Each row is followed by its class number.
[-19 -37 -37  29  33 -12  10  21  38  36  25  25  15 -32  17 -32  10   2
  26 -59   7 -43   5  22  21 -40 -52 -42  10   7  -9  12 -19   8  39  90
   9   3 -35 -19 -26]  6
[  19   28   23   67  -24   39   42   54   76   40    3  -59  -32   -4
 -109   -8  -65   95   -4  -20  -25    3   25   27  -17  -27  -52   45
    7   14   16  -51   25   -4   33    4  -21   43  -31   -8  -40]  7
[ 15  46 -57  24   8 104  14 -11  26  53  33 -11 -11 -64 -10  20 -52  10
  40  10 -14   6 -30  17 -40 -43 -28  58 -18  11 -10  11   5 -23 -38   6
  -9 -47 -17 -36   0]  3
[  1  37 -48  -6   5  94  20 -16  22  25  33  -2 -15 -40 -19  25 -45  14
  49  24 -34 -11 -52  12 -44 -46 -21  53 -38  -4  15  -4  21 -37 -32   3
 -33 -43 -10 -31 -31]  1
[ 20  -9 -24  35  22 -34  -9  -3  19  41  27  35  19 -23  22 -31  20 -27
  35 -51  15 -59   4   8  -7 -22 -51 -75   8  21   5 -11 -12  25  35  66
   6 -24 -63 -12 -22]  2
[ 14 -19 -27  25  12 -23  -4  -5  42  41  28  42  14 -33  19 -24   7 -34
  57 -62  14 -47   4   6  -1 -31 -58 -73   6  12   3 -29 -20  24  28  78
   5 -14 -54  -8 -20]  2
[ 37  27  45  53 -25  29  37  54  80  53  10 -66 -18  -3 -91 -13 -58 102
  -5 -17  -9 -15  24  17   0 -29 -39  56  16  21  11 -52  33  -5  33  10
 -11  35 -61 -14 -50]  5
[ -8 -39 -15  45  33 -16  25  21  47  36  21  31  27 -28   9 -31   7 -22
  23 -47   3 -37  -4 -11  24 -49 -77 -50   5  11  19  16 -13   3  33  99
  18  28 -41 -16 -33]  1
[ 35  48  50  52 -32  23  30  38  59  27  -7 -20 -13  20 -36  -2 -65  71
  19 -46 -13 -18  23  30   6 -39 -39  21  27  39  24 -37  57 -13  65   9
 -13  50 -68 -18 -65]  4
[ 34  57  43  60 -41  25  32  44  52  34  -2 -20 -16  12 -52  -8 -70  75
   3 -28   0 -25   8  16   9 -29 -42  22  47  25  20 -68  42 -20  53   6
 -34  23 -77 -11 -57]  2
[  3  43 -61   5 -11  94  -3 -25  23  39  29 -17 -28 -52   9  16 -47  40
  51   1 -14  -9 -30  23 -38 -36   4  57 -27   9 -16  13  16 -37 -44   1
 -41 -66 -16 -43 -15]  6
[ 42  41  34  72 -18  15  35  53  65  21  10 -42 -21   3 -62  -2 -52  74
  13 -42 -14  -2  22  31 -15 -33 -37  22  21  16  33 -45  38   8  57   6
 -26  43 -53 -18 -58]  4
[ 18  45  39  42 -33  30  43  46  41  29 -21 -25  -8  28 -56 -10 -61  72
  20 -37 -13 -21  31  27  -4 -36 -52  35  31  42  20 -43  37 -33  55   9
 -12  53 -54  -2 -57]  7
[  0 -40 -20  46  36 -33   2  15  47  48  32  10  19 -38   9 -31   7  12
  -8 -41  14 -33  -6   6   6 -41 -34 -42  18  -4 -14   0 -31  43  31  71
   3  13 -32  -8 -18]  4
[ 30 -34 -22  44  25 -32  -2  10  46  40  37  11  18 -42   9 -21  13   5
  31 -49  19 -55   9  11 -11 -37 -40 -52   1   4   2  -6 -20  26  27  64
   3   7 -46  -9 -41]  4
[ 22  72 -54   6  -3  93   3 -26  11  44  23   5 -29 -54   8  14 -43  14
  79  -9  -8  -1 -30   1 -35 -36 -15  42  -9  18  11  -2  18 -31 -37   1
 -36 -76 -42 -31 -16]  2
[ 24  32 -74   8 -12  83  13 -16  35  50  33 -17 -32 -56 -18  14 -51   4
  43  13 -15   1 -45  -4 -37 -32 -19  49 -16  -2   6  -1  22 -34 -42   7
 -42 -92 -25 -48 -28]  2
[ -9  22 -64   2  -3  95  10 -17  25  40  35 -25 -30 -54 -26  22 -41  33
  34  20 -24 -12 -44  21 -34 -44  10  79 -34 -10   1   6   3 -38 -36   3
 -41 -64 -15 -38 -23]  6
[ 40  34  31  69 -32  34  31  57  89  21   4 -50 -13   9 -74   3 -58  57
  -4 -13 -22 -15  10  26  -1 -35 -64  32   6  15  38 -51  47  -4  38  13
 -29  54 -49 -23 -61]  1
[  2 -20 -45  43  41 -34   2  21  48  35  39  12  31 -34 -15 -35  27  24
  20 -41  14 -44   9   9   2 -34 -37 -37   5  17 -12  10  -3  33  26  76
   8   6 -49 -13 -13]  5
[ 22  31 -90   7 -10  79  12 -18  46  44  39 -22 -12 -44 -24  12 -42  37
  41  15 -17 -16 -33   8 -27 -39 -22  69 -22   3 -12  15  38 -33 -45   7
 -29 -73 -25 -40 -17]  5
[ 12  49  34  49 -45  24  28  45  58  55  -6 -29  -7  32 -36  -1 -60  66
   4 -34 -10 -32   8  41  -3 -28 -45  16  40  40  10 -54  45 -22  50  12
  -8  66 -75  -3 -56]  0
[ 18 -16 -17  50  27 -13   9  10  47  49  41  19  37 -39 -13 -24  17   3
  21 -37  16 -38  18  17 -12 -30 -62 -57  -7  14  -5   0 -25  43  26  73
  31   8 -46  -5 -15]  3
[ 34  51  43  56 -35  30  19  58  58  15  -7 -20  -3   0 -57   3 -58  45
  27 -36 -15 -19  17  30  -6 -29 -43  34  19  52  14 -46  61  -7  56  11
 -18  65 -87 -25 -40]  3
[ 26  56  45  53 -51  27  16  45  57  21  -6 -18 -14   7 -50  -8 -70  59
  43 -30 -11 -24   9   7   2 -37 -42  20  34  37  24 -61  59 -18  53  18
 -35  33 -99 -21 -53]  2
[-10 -43 -46  42  30  -4  19  26  61  78  29   2  23 -37  -9 -34  -2   2
  10 -38  18 -31   3  12  30 -48 -87 -38  27  -4   9  13 -18   9  15  98
  35  16 -45  -5 -27]  0
[  9  25 -67  14   0  84   1 -16  27  39  34 -23 -25 -60  -8  15 -55  34
  57   0 -13  -7 -31  15 -33 -40  -1  59 -24   7 -10  11   3 -38 -52   7
 -25 -62  -2 -43  -6]  6
[  0  -9 -22  54  35 -10   0  19  57  49  42  42  30 -40   5 -24  14  -3
  10 -36  10 -34   5   0  -3 -40 -68 -47  13   8 -14   5 -18  28  35  71
  20  14 -42  -6  -8]  3
[ 33  48 -55  12   7  93   4 -30  30  51  29 -16 -32 -62   3  21 -53  30
  70  -9 -12   7 -31  10 -36 -44 -13  59 -20   9   3  15  12 -23 -47  -8
 -18 -58 -14 -30 -18]  4
[ 27  62  31  51 -25  36  27  55  52  25  -6 -18   3  14 -38   1 -54  58
   8 -40 -13 -18  22  40 -11 -33 -54  18  20  43  13 -41  43  -5  65   9
  -4  48 -65 -19 -49]  3
[ -2  42 -47  -6  -2 108  24 -11  34  54  40   2 -17 -61 -22  30 -45  24
  15  29 -26  -4 -51  20 -43 -43 -14  61 -32 -17 -19  -6   9 -18 -26   4
 -36 -43 -29 -33 -16]  3
[ 31  44  20  59 -29  51  32  61  84  32   2 -28 -21  -7 -66  13 -59  40
  -3 -33 -21  -7  21  24   2 -41 -50  33   5  18  11 -36  40  -8  62  17
 -21  44 -65 -21 -54]  3
[-19 -20 -32  41  20 -24  -6   6  30  25  28  34  20 -19  32 -27  12  -2
  20 -53   7 -48   3  25   8 -39 -34 -55   8   1 -17   3 -19  15  42  76
  -7   5 -44 -11  -8]  6
[ 17  18  59  47 -22  28  40  63  42  43  -3 -62 -14   9 -90 -14 -57  94
  -4  -8 -11 -15  26  26 -12 -25 -42  47  23  28  24 -58  20 -19  39   6
 -11  53 -54  -1 -55]  7
[-14 -29 -18  56  31 -31 -18  12  40  24  36  27  16 -31   1 -30  17  13
  13 -45   9 -43   3  18   2 -32 -18 -43   4  11  -6   4  -9  14  35  68
  -6   6 -42 -15  -5]  6
[ 35  38  36  70 -24  44  35  64  96  38  14 -46 -22 -13 -85   7 -57  58
   1 -23 -25  12  17  18 -11 -31 -58  36   8  19  13 -48  32  11  45  17
  -9  52 -53 -23 -40]  3
[ -2  -9 -36  51  13 -25 -15   9  50  39  42  43  23 -30   2 -29  22  -3
  24 -37  15 -49  -5   0  -4 -36 -46 -62  13   5  -1 -10  -9  26  36  76
 -17 -11 -63  -4 -26]  2
[ 25  63  57  57 -40  41  31  57  60  18  -2  -1  -9   0 -39   6 -63  50
  42 -38 -22 -18  20  17  -9 -36 -53  21  17  44  10 -48  59 -19  59  24
 -22  77 -94 -27 -42]  3
[ 18  25  41  42 -33  30  21  65  62  60  -6 -52 -11   7 -75  -8 -68  83
  -3 -30 -11 -27  15  41   2 -31 -38  37  25  29  20 -63  31 -13  38  15
 -10  66 -74  -2 -53]  0
[ 31 -26  -9  70  20 -30  18  15  50  28  36  11  29 -39 -13 -26   7   1
  28 -38  12 -31  -7   7  -9 -39 -60 -42  -4   1  30 -13 -14   1   9  68
  -5  22 -50 -13 -21]  1
[ 16  55  29  52 -33  43  41  46  58  29 -11 -21 -11  15 -66  -3 -63  67
  33 -30 -26 -20  23  26  -2 -38 -59  45  20  39  23 -37  50 -26  42  15
 -24  63 -74 -17 -38]  7
[ 15  55  38  34 -34  28  26  54  44  15 -15 -20 -15  22 -60   0 -53  58
  46 -37 -24 -35  32  20 -12 -31 -38  28  10  48  23 -36  56 -25  59  13
 -29  62 -80 -16 -56]  7
[ 19 -23  -4  56  15 -36   6  12  61  38  53  16  19 -31  -3 -20  17  21
  10 -22  10 -22  -7   3 -13 -42 -42 -41   9 -25  16 -12 -16  24  27  63
 -16  12 -52  -6 -30]  4
[ 16  38  65  38 -38  19  33  50  32  20  -5 -34 -13  14 -57 -12 -65  94
  20 -30  -9 -33  20  40  -7 -27 -18  39  16  31  25 -64  35 -25  50   9
 -31  52 -69 -22 -53]  6
[ 23  32 -77   2  -7  92  15 -20  33  39  23 -25 -11 -28 -13  20 -45   0
  30  27 -32 -23 -43   6 -31 -43 -33  60 -35   2  12  12  22 -30 -42  -1
 -35 -66 -10 -40 -32]  1
[  6 -36 -23  54  33 -16  34  17  48  38  19  16  29 -39  -3 -33   0  -1
  18 -49  11 -32  -5  -4  30 -49 -84 -47   3   0  20  18 -22  16  20  96
  22  22 -37 -14 -26]  1
[  36   25   52   55  -15   26   45   59   58   51    8  -72   -9   -2
 -101  -22  -63  114   -9  -13   -6  -12   27   25    6  -28  -37   67
   26   31   21  -58   30   -4   30    7    0   38  -63  -10  -40]  5
[ -5 -33 -12  53  29 -35   2   8  46  39  45  31  28 -30   9 -30  11  22
 -17 -30  15 -36  -3   3   0 -46 -33 -46  25 -16  -7  -4 -18  38  38  69
  -9   6 -37  -5 -19]  4
[ 14  39 -53  13  -8  89  21 -22  35  42  28 -21 -12 -42 -19  18 -49  24
  41  30 -21 -25 -58   5 -38 -41 -21  55 -27  -3   5  -1  23 -37 -44  -8
 -42 -49 -31 -36 -31]  1
[ -7  37 -85  -6 -15  92  21 -22  27  45  29 -15 -23 -19 -15  22 -34  13
  39  34 -33 -23 -36  -2 -48 -34 -25  56 -25  -5  -4  20  25 -43 -33  -4
 -44 -72 -16 -36 -34]  7
[  0  31 -74   3   8  90  11 -13  22  50  36 -23 -30 -65 -11  15 -32  48
  26   3 -14  -2 -25  33 -28 -34 -12  67 -36  -3   9  15  -2 -32 -48   2
 -25 -70  -9 -39 -14]  6
[ 46  51  61  55 -33  18  23  50  47  14  -4 -29 -12   0 -49   1 -66  71
  42 -44 -11 -19  31  31  -2 -37 -25  27  17  43  29 -44  60  -8  54  11
 -25  64 -93 -19 -53]  4
[ 15 -16 -23  17  33 -26   6  -1  23  40  16  24  18 -15  -4 -30  25  -1
  49 -57  10 -60  31  10 -20 -26 -49 -58  -8  28   0   2 -21  16  31  60
  16  -2 -36   2 -31]  7
[ 14 -27 -42  30  15 -24 -13  16  58  68  33   7  31 -14  -9 -28   4  -4
  27 -40  16 -61  12  28 -12 -37 -48 -63  -1   8  -2  -9 -18  16  21  73
  12  12 -46   0 -36]  0
[ 25  37 -81  10   2  92  16 -28  36  64  35 -41 -17 -50 -11  13 -41  35
  35  13 -12  -8 -25  15 -33 -40 -22  69 -21   4 -15   8   2 -18 -55   0
 -10 -76 -11 -35  -5]  5
[ 41  50  49  66 -35  16  29  38  69  21   8 -34 -28  12 -59   2 -51  78
  27 -34 -19 -27   5  17 -25 -21 -13  17  14  19  13 -51  51   7  56  -3
 -51  47 -75 -23 -65]  4
[ 25  32 -49  12  -8  85  10 -25  46  52  45  -6 -23 -47 -11  22 -51  30
  36  26 -22 -20 -49   7 -36 -41 -12  58 -18 -20  -2   7  32 -28 -35  -6
 -51 -60 -33 -39 -30]  4
[ -2 -21   1  46  25 -22   1   2  34  23  26  35  34 -15  21 -24  13 -12
  16 -37   4 -58  -9   1   3 -41 -50 -63   5  -1   0  -8 -17  26  36  72
  -3  20 -49  -3 -19]  1
[ 24  44  70  43 -27  32  38  67  62  43   6 -36  -2   0 -71  -3 -59  87
 -10 -10  -6 -18  14  15  -8 -28 -39  35  25  26   8 -58  26   3  51   9
 -10  60 -68 -13 -55]  3
[ -7 -39 -34  40  15 -47   6  32  37  48  41   1  25 -32  -5 -25  10  10
  -8 -24  16 -32 -12  20  -4 -27 -47 -51  14 -22  11 -22 -20  18  10  70
   0  22 -58  -7  -9]  0
[  1  40 -85   2 -10  93  -2  -7  21  56  27 -25 -19 -50  -2  23 -58  17
  54   1 -18 -10 -32  17 -36 -45 -25  53 -14   3   1   9  16 -36 -50   5
 -13 -51 -26 -26  -9]  0
[-14  28 -71  -9  -8 102  11   0  33  69  36 -19 -21 -49 -28  25 -45  32
  23  30 -32 -11 -55  19 -37 -47 -18  79 -19 -12   1   1  16 -34 -44  12
 -32 -39 -32 -25 -23]  0
[ 39  52  55  49 -43  18  23  45  56  18   3 -16 -19   2 -41   1 -74  66
  30 -38 -17 -24  23  25 -10 -34 -37  24  12  29  27 -43  71 -13  56   7
 -33  53 -83 -29 -55]  4
[ 25  52  43  37 -36  31  31  56  39  17 -10 -26 -19  17 -62   0 -55  65
  36 -30 -27 -23  31  28 -16 -26 -45  35  10  42  25 -44  57 -27  49   7
 -30  57 -78 -14 -51]  7
[  7 -32 -13  41  35  -8  25  23  62  47  19  15  29 -36   5 -27  -3 -16
  16 -44  12 -32  -8   4  24 -51 -72 -43   9   3  11   6 -19   9  24  90
   9  27 -41 -18 -31]  1
[ 23  46  46  49 -48  12  21  49  47  13  -2 -26 -16   9 -56  -7 -61  89
  12 -35 -13 -27  19  41  -3 -25 -18  44  21  44   7 -50  58 -18  48   7
 -38  54 -73 -21 -43]  6
[-18 -22 -21  29   8 -23   0  20  52  62  34  24  36 -10   7 -27   4  10
   2 -29   5 -62 -11  23  -9 -38 -46 -55  25  -8 -21 -23 -12  27  33  74
  -7  26 -64   0 -20]  0
[ 19 -36 -16  46  34 -26   4  12  39  33  26   9  31 -25  -7 -27  19 -15
  33 -46   4 -48   0  27  -4 -31 -67 -54  -9  25  12 -11 -18  26  25  70
  24  23 -37  -1 -27]  1
[  5 -20 -21  43  26 -24  -8  23  47  47  44  28  12 -38  -4 -32   2   2
  11 -23  15 -33  -5 -15   5 -35 -46 -55  22  -5  -5 -11 -13  19  29  75
  -9 -18 -49  -8 -23]  2
[  0  25 -71   7  -7  89   3 -18  28  42  27 -36 -30 -50  -3  19 -50  29
  45   2 -14  -6 -32  26 -27 -36  -2  59 -26   5 -11   5  -1 -31 -46   1
 -24 -61  -5 -39 -12]  6
[ 15 -27  -5  52  21 -44   6  17  27  23  40  14  11 -34   1 -31  16  19
  23 -36  15 -36  -4  19  -8 -20 -21 -43   1  -7   6 -12 -16   4  18  66
 -23  11 -56 -23 -12]  6
[ 30  39 -56  17   3  81   9 -26  24  43  36 -14 -22 -50  11  20 -45  19
  62  -1 -12  -4 -24   1 -40 -44 -18  52 -12   3  14  10   6 -24 -43  -2
 -20 -62 -10 -35 -20]  4
[  4  50 -79  -7  -3  96  11 -23  12  35  17 -13 -26 -32   0  24 -38  12
  80   3 -20 -17 -18  -5 -42 -37 -22  52 -22  11   4  14   7 -45 -41  -9
 -27 -66 -16 -26 -21]  7
[  8 -24 -10  29  24 -40 -15  -6  28  22  25  34  27 -16  29 -28  23 -10
  56 -68  13 -70  15  20  -9 -25 -33 -66   2  31  -5  -4 -12  17  37  67
  14   1 -46 -19 -18]  6
[  0  -9 -19  48  34  -8  23  19  45  51  24  43  26 -42  20 -27   9 -15
  17 -57  15 -26   9  -7  12 -47 -75 -49  15  14  -5  23 -18  14  42  87
  28  15 -49 -17 -17]  3
